Here is a tiny trained network, its code and every weight. The questions are about switching its units off for an input and a class, where a switched-off unit gives its printed mean instead of its output.

import numpy as np


def w(rows, s, z=0):
    codes = np.array(rows[::2]) - 128.0
    scale = np.full(codes.shape[1], s)
    scale[-1] = z or s
    return codes * scale


def f(y):
    return np.maximum(y, 0)


def log_softmax(a):
    a = a - a.max(-1, keepdims=True)
    return a - np.log(np.exp(a).sum(-1, keepdims=True))


def net(x, mask):
    res = np.array(x, float).reshape(1, 7) / 4 @ E
    y = f(res @ A[0][:, :-1].T + A[0][:, -1])
    res = res + np.where(mask, y, B[0][:, -1]) @ B[0][:, :-1]
    return log_softmax(res[-1] @ U[:, :-1].T + U[:, -1])


A, B = {}, {}
E = w([
[77,137,53,146],'x0',
[121,122,134,132],'x1',
[99,11,158,43],'x2',
[114,108,138,151],'x3',
[74,137,50,132],'x4',
[140,139,117,111],'x5',
[127,122,125,132],'x6',
],0.011)
A[0] = w([
[18,34,102,74,208],'neuron 1',
[210,235,158,220,241],'neuron 2',
[158,64,254,36,9],'neuron 3',
[49,195,24,189,3],'neuron 4',
[104,156,94,143,47],'neuron 5',
[101,97,133,188,213],'neuron 6',
[156,136,168,199,44],'neuron 7',
[144,81,228,81,57],'neuron 8',
],0.0087,0.004)
B[0] = w([
[91,136,146,48,251],'neuron 1',
[2,111,198,61,237],'neuron 2',
[244,96,69,169,214],'neuron 3',
[157,126,64,235,217],'neuron 4',
[165,116,101,147,151],'neuron 5',
[107,114,78,72,168],'neuron 6',
[160,106,163,95,145],'neuron 7',
[251,109,123,192,189],'neuron 8',
],0.0081,0.011)
U = w([
[159,119,230,9,168],'0',
[39,185,116,76,202],'1',
[235,152,37,254,2],'2',
],0.0063,0.0059)

Each question gives the input, the list of numbers given to net, and the class t.
The units are the neurons (one row each of A and B). Each row of codes is followed by its name. A weight is (code - 128) times the scale printed after its matrix; where a second scale follows, it is the last column's (A, B and U).
mask holds one flag per neuron, in row order. A switched-off neuron (its flag False) gives its mean, the last column of its row in B, instead of its output. The means were averaged over made-up inputs and are rounded, as every weight is.
A unit's drop is (log p(t) with every unit on - log p(t) with that unit switched off) / (log p(t) with every unit on - log p(t) with every unit switched off).
unit that matters most: the unit with the biggest drop
top k neurons: the k neurons with the biggest drops, biggest first
drop when u is switched off: that unit's drop, to one decimal
input [5,1,-2,0,4,6,-6], class 2: unit that matters most -> neuron 4
input [-1,-4,1,-8,-8,0,-8], class 2: top 3 neurons -> [neuron 3; neuron 1; neuron 8]
input [-5,7,3,-1,-1,-1,5], class 2: top 2 neurons -> [neuron 3; neuron 2]
input [0,3,-7,-1,-6,-1,2], class 0: top 2 neurons -> [neuron 7; neuron 4]
input [-1,-2,4,1,-1,-5,6], class 2: top 4 neurons -> [neuron 2; neuron 3; neuron 8; neuron 7]
input [8,-3,-8,3,-2,5,-1], class 1: top 2 neurons -> [neuron 2; neuron 3]
input [-5,5,1,1,-8,-4,-8], class 2: top 3 neurons -> [neuron 3; neuron 8; neuron 1]
input [3,-8,-1,6,8,6,3], class 2: top 2 neurons -> [neuron 4; neuron 2]
input [3,0,-1,-5,6,-8,2], class 2: top 3 neurons -> [neuron 4; neuron 2; neuron 5]
input [-1,-8,1,-5,-4,2,-1], class 2: top 4 neurons -> [neuron 1; neuron 2; neuron 3; neuron 8]
input [-1,3,8,-7,-7,0,-7], class 2: top 3 neurons -> [neuron 3; neuron 8; neuron 2]
input [-3,-6,-7,2,7,7,4], class 1: drop when neuron 2 is switched off -> 2.8
input [-3,4,-8,-6,-7,5,-7], class 0: drop when neuron 7 is switched off -> 0.2
input [-4,-4,-7,-5,4,0,6], class 1: drop when neuron 2 is switched off -> 1.1
input [-6,8,-8,-8,-2,6,-1], class 0: drop when neuron 3 is switched off -> -0.1
input [-6,0,-8,0,-6,-2,5], class 0: unit that matters most -> neuron 7
